Rows with their classes
[-0.719, 1.176, 1.875, -3.118, 2.261, 2.171, -1.720, 2.787, -1.342, 1.010, 1.674, -1.959, -3.154, -0.770, 0.433, -1.005, 1.476, 0.170, 2.525, -2.020, -3.841, -4.738, -2.119, 1.850, -2.022, 0.226, 0.140, -5.092, -0.109, 2.101, -3.285, 1.451, 6.692, -3.948, 1.434, -1.758, 2.336, 0.794, 1.853, -1.424, -0.878, 0.573, -3.134, -1.235, -0.799, 1.749, -0.564, 1.334] -> FQ
[-0.460, 1.525, 1.061, -1.098, -0.401, 1.118, 0.644, 0.463, -0.723, -1.354, 0.591, -0.992, -2.485, 1.004, -0.654, 1.680, 0.575, 0.395, 2.077, -1.579, -2.264, -1.200, -0.575, 0.148, -1.527, -0.329, 0.919, -1.297, -0.836, 2.163, -2.957, 1.148, 4.579, -0.679, -0.214, -2.060, 0.827, 0.737, -0.896, -1.260, -0.898, 1.068, 0.597, -1.568, -1.469, 1.241, 1.172, -0.557] -> BB
[0.700, 0.228, 0.870, 0.366, 0.637, 1.078, -1.536, 0.435, -1.804, 0.878, -0.297, 1.236, -1.202, -0.551, 0.652, 2.253, 0.149, 0.945, 1.356, 0.328, -3.126, -1.718, -0.549, -0.507, -1.073, -0.084, -0.442, -0.776, -0.503, 1.118, 0.570, 1.634, 6.904, -1.724, -0.162, -0.926, -0.597, 1.003, -0.636, 0.507, -1.038, 0.954, -1.490, -0.553, -2.233, 2.685, -0.538, 0.634] -> CD
[1.132, 0.894, -0.722, -1.453, 0.439, 0.129, -3.342, 1.260, -0.768, 0.404, -0.180, 0.846, -1.267, -0.417, -0.693, 2.714, -0.648, 0.330, 0.623, -2.292, -0.190, -2.533, 1.202, -0.586, 0.180, -1.584, 0.814, 0.015, -0.298, -0.175, -0.448, 0.217, 0.658, -1.662, 0.698, 0.234, 0.270, 0.453, -2.013, -0.984, -0.140, -0.431, -2.059, -0.676, -0.489, -0.204, 0.797, 0.023] -> Ch
[-2.171, -0.400, 0.738, -0.324, 0.327, 1.926, -1.255, 2.981, -2.239, 1.136, 1.276, -1.315, -1.491, -0.946, -1.909, -3.549, 0.184, 0.981, 1.578, -0.775, -2.879, -0.645, 0.134, 0.096, 0.914, 2.612, 0.214, -3.631, -0.510, 0.204, -0.201, 2.178, 4.983, -0.956, -0.374, -2.362, 3.050, 1.449, 1.863, -0.149, -0.447, -1.075, -1.957, 0.063, 1.270, 2.270, -1.180, -0.876] -> Jr
[-1.022, 0.676, 1.673, -0.430, 1.827, 2.176, 0.022, 2.347, -1.848, 1.084, 0.407, -1.765, 0.224, -0.903, 0.480, -0.085, -1.022, -0.370, 2.500, 1.067, -2.150, -2.517, -1.410, 0.022, 0.068, 2.376, 0.738, -4.318, 0.156, 1.136, -1.152, 0.115, 6.098, -0.040, -0.399, -1.782, 2.798, 2.328, 1.159, -0.593, -0.163, -0.386, -1.778, -2.103, 0.060, 1.650, -1.363, -1.105] -> Jr
[-2.277, 0.150, 2.722, 0.445, 0.917, 1.128, -0.978, 1.036, -0.100, 1.326, -1.560, -0.579, -0.692, 0.173, -1.403, 1.535, 0.674, -0.466, 0.479, -2.078, -3.928, -2.393, -1.696, 0.180, -1.709, 1.673, 2.716, -1.573, 0.275, -2.267, -1.451, 1.274, 7.336, 0.481, -0.542, 0.076, 0.932, 0.156, 0.883, -0.356, -0.554, 3.236, -0.927, 0.011, 0.679, -0.126, -0.958, -2.741] -> Ch
[-0.757, -0.704, 0.638, -0.397, -0.536, 0.408, 0.585, 0.490, -0.418, 0.661, -1.221, -0.157, -0.596, 0.485, -1.872, -0.654, 0.656, 0.927, 0.269, -1.442, -1.105, -0.332, 2.863, -1.117, 0.254, -1.070, 1.214, -1.536, -0.219, 1.158, -0.798, 0.834, 2.526, 0.362, 0.449, -1.760, 1.098, 1.655, -1.450, -1.292, -0.823, -0.237, -1.149, -1.345, -0.498, 1.319, -0.143, -0.094] -> BB
[-0.626, 0.244, 0.461, 0.005, -2.278, 2.677, 0.818, 2.678, -2.995, 2.117, -0.586, -1.589, -3.660, -2.071, -1.209, 2.412, -1.322, -0.183, 2.411, 3.442, -5.798, -2.469, -2.642, 0.978, -0.987, 1.688, -0.384, -4.120, 0.306, -0.777, -0.658, 0.134, 7.602, -0.355, 2.999, -1.588, 2.287, 2.573, 4.242, 0.863, -0.478, -1.631, -1.696, -0.245, 1.113, 2.809, -2.239, -1.503] -> Jr
[-0.484, 1.348, 0.298, 1.201, 1.052, 1.907, 2.100, 0.947, -2.892, 1.602, 0.576, -1.206, -2.568, -0.041, -1.404, 0.787, -0.045, -0.552, 3.310, 0.003, -2.154, -3.053, -1.113, 0.913, -0.510, 0.988, -0.701, -2.332, 0.797, -0.234, -2.554, -2.349, 5.664, -0.599, 0.302, -1.919, 0.580, 1.060, 0.903, -0.713, -1.655, 0.284, -2.187, 0.194, -0.992, 2.281, -0.602, -0.486] -> BB
[-1.418, 2.285, 1.330, 0.630, 0.574, 3.355, 0.591, 1.780, -1.876, 1.434, 0.317, -2.110, -2.011, -0.961, -4.064, 1.128, -0.143, 0.031, 1.728, 1.158, -2.507, -3.195, -2.485, 1.821, -0.458, 1.339, -0.535, -1.130, -0.332, -1.099, -3.747, -0.005, 6.773, -1.062, -1.092, -2.020, 0.873, 0.988, 0.670, -0.980, -0.848, -1.228, -1.814, -0.085, -0.562, 1.434, -2.462, -2.443] -> BB
